Below are the code and all the weights of a small trained network. Each question names an input and a class and asks about switching units off, where a switched-off unit gives its printed mean instead of its output.

import numpy as np


def w(rows, s, z=0):
    codes = np.array(rows[::2]) - 128.0
    scale = np.full(codes.shape[1], s)
    scale[-1] = z or s
    return codes * scale


def f(y):
    return np.maximum(y, 0)


def log_softmax(a):
    a = a - a.max(-1, keepdims=True)
    return a - np.log(np.exp(a).sum(-1, keepdims=True))


def net(x, mask):
    res = np.array(x, float).reshape(1, 7) / 4 @ E
    y = f(res @ A[0][:, :-1].T + A[0][:, -1])
    res = res + np.where(mask, y, B[0][:, -1]) @ B[0][:, :-1]
    return log_softmax(res[-1] @ U[:, :-1].T + U[:, -1])


A, B = {}, {}
E = w([
[253,154,141],'x0',
[104,165,226],'x1',
[126,127,127],'x2',
[126,130,129],'x3',
[101,8,198],'x4',
[128,128,129],'x5',
[127,126,129],'x6',
],0.0052)
A[0] = w([
[250,94,167,65],'n1',
[76,110,106,62],'n2',
[106,80,144,90],'n3',
[197,113,162,55],'n4',
[116,212,144,73],'n5',
[106,151,222,51],'n6',
[165,120,151,64],'n7',
[57,88,136,151],'n8',
[142,92,71,168],'n9',
[143,67,77,165],'n10',
[150,187,105,36],'n11',
[125,93,84,78],'n12',
[67,164,214,137],'n13',
[147,123,104,109],'n14',
[150,80,166,49],'n15',
[87,123,128,77],'n16',
[129,116,103,254],'n17',
[91,107,82,102],'n18',
[160,130,137,84],'n19',
[147,55,144,87],'n20',
[111,131,165,57],'n21',
[44,156,139,73],'n22',
[90,88,161,90],'n23',
[134,95,142,38],'n24',
[134,122,153,67],'n25',
[119,146,177,210],'n26',
[82,150,134,64],'n27',
[119,160,84,119],'n28',
[106,120,76,161],'n29',
[93,103,118,89],'n30',
[108,181,170,83],'n31',
[155,89,182,123],'n32',
[114,53,167,43],'n33',
[89,164,101,60],'n34',
[94,181,170,105],'n35',
[95,208,96,35],'n36',
[70,153,129,61],'n37',
[155,86,58,42],'n38',
[139,75,150,37],'n39',
[83,125,113,41],'n40',
[119,142,145,251],'n41',
[134,125,118,255],'n42',
[133,109,136,62],'n43',
[111,169,172,63],'n44',
[133,115,108,221],'n45',
[122,140,168,76],'n46',
[88,96,148,87],'n47',
[121,91,21,73],'n48',
],0.013,0.0041)
B[0] = w([
[30,198,169,222],'n1',
[84,166,136,167],'n2',
[142,112,87,182],'n3',
[60,168,146,171],'n4',
[126,77,82,189],'n5',
[70,56,159,195],'n6',
[87,141,130,145],'n7',
[136,213,164,245],'n8',
[112,87,168,201],'n9',
[127,80,163,209],'n10',
[66,93,72,169],'n11',
[92,95,152,153],'n12',
[130,83,160,253],'n13',
[120,109,144,148],'n14',
[125,115,75,161],'n15',
[109,157,138,157],'n16',
[213,174,133,243],'n17',
[105,146,155,171],'n18',
[84,132,141,145],'n19',
[159,121,48,188],'n20',
[106,104,126,144],'n21',
[97,174,140,197],'n22',
[141,130,100,195],'n23',
[126,124,76,137],'n24',
[110,113,113,134],'n25',
[168,93,165,232],'n26',
[100,139,136,153],'n27',
[170,126,97,176],'n28',
[152,130,147,189],'n29',
[105,139,130,164],'n30',
[97,70,154,175],'n31',
[165,125,91,194],'n32',
[147,108,43,198],'n33',
[120,160,79,152],'n34',
[109,79,158,190],'n35',
[155,118,7,178],'n36',
[83,154,135,163],'n37',
[41,46,154,165],'n38',
[124,121,57,155],'n39',
[77,159,142,147],'n40',
[237,180,135,250],'n41',
[231,185,127,246],'n42',
[121,120,100,130],'n43',
[83,69,153,160],'n44',
[190,153,150,211],'n45',
[95,91,139,148],'n46',
[125,142,111,182],'n47',
[48,37,178,193],'n48',
],0.021,0.0043)
U = w([
[99,111,5,77],'0',
[118,73,167,77],'1',
[161,146,142,253],'2',
[62,213,124,53],'3',
[169,141,144,186],'4',
[166,139,145,173],'5',
[174,136,148,79],'6',
],0.012,0.0047)

Each question gives the input, the list of numbers given to net, and the class t.
The units are the neurons (one row each of A and B). Each row of codes is followed by its name. A weight is (code - 128) times the scale printed after its matrix; where a second scale follows, it is the last column's (A, B and U).
mask holds one flag per neuron, in row order. A switched-off neuron (its flag False) gives its mean, the last column of its row in B, instead of its output. The means were averaged over made-up inputs and are rounded, as every weight is.
A unit's drop is (log p(t) with every unit on - log p(t) with that unit switched off) / (log p(t) with every unit on - log p(t) with every unit switched off).
The circuit of an input: a set's keep is (log p(t) with only the set's units on - log p(t) with every unit switched off) / (log p(t) with every unit on - log p(t) with every unit switched off). Starting from the 12 units with the biggest drops (on a tie, the unit counted first), units are removed one at a time, each time the one whose removal leaves the highest keep (on an exact tie, the one counted first), for as long as the keep stays at least 0.8.
circuit, biggest first: the units of the circuit, biggest drop first
top k neurons: the k neurons with the biggest drops, biggest first
drop of u: that unit's drop, to one decimal
input [2,-6,-5,8,-8,-5,-1], class 0: top 2 neurons	[n36, n11]
input [7,-6,-5,-5,4,4,5], class 3: circuit, biggest first	[n1]
input [-7,1,1,2,-5,7,-2], class 3: circuit, biggest first	[n22, n37]
input [-8,7,4,-7,3,1,-4], class 3: top 4 neurons	[n8, n22, n37, n2]
input [8,5,-6,5,-8,-5,2], class 0: circuit, biggest first	[n11, n5]
input [6,2,4,-5,0,-1,4], class 3: top 2 neurons	[n1, n4]
input [7,-7,-7,-3,4,-1,-2], class 1: circuit, biggest first	[n38, n10]
input [0,2,5,-6,-7,3,2], class 0: circuit, biggest first	[n36, n11]
input [-8,8,1,-5,-5,8,4], class 1: top 3 neurons	[n13, n35, n31]
input [1,-8,-4,3,5,5,7], class 1: top 3 neurons	[n48, n38, n10]
input [4,-6,3,8,8,-3,-2], class 0: circuit, biggest first	[n20, n33]
input [0,-7,7,-6,-6,0,3], class 1: top 2 neurons	[n48, n38]
input [-4,7,-8,7,-8,-8,-3], class 0: top 2 neurons	[n36, n5]
input [-8,3,0,8,8,4,-3], class 0: circuit, biggest first	[n33]
input [2,5,0,-2,-1,-2,4], class 1: top 4 neurons	[n8, n17, n6, n31]
input [-6,3,5,0,5,4,-2], class 3: top 2 neurons	[n8, n22]
input [8,-3,-2,-6,4,0,-2], class 3: top 2 neurons	[n1, n4]
input [-8,1,4,1,-2,-3,6], class 3: drop of n9	0.0
input [7,-5,-7,-2,4,1,0], class 3: drop of n26	0.1
input [8,2,5,1,-3,-4,-6], class 3: drop of n1	0.5
input [-2,-5,-5,3,-1,-3,5], class 1: top neuron	[n48]
input [7,7,3,5,5,5,-2], class 1: drop of n8	0.2
input [-3,8,7,-3,-8,3,2], class 0: top 2 neurons	[n36, n5]
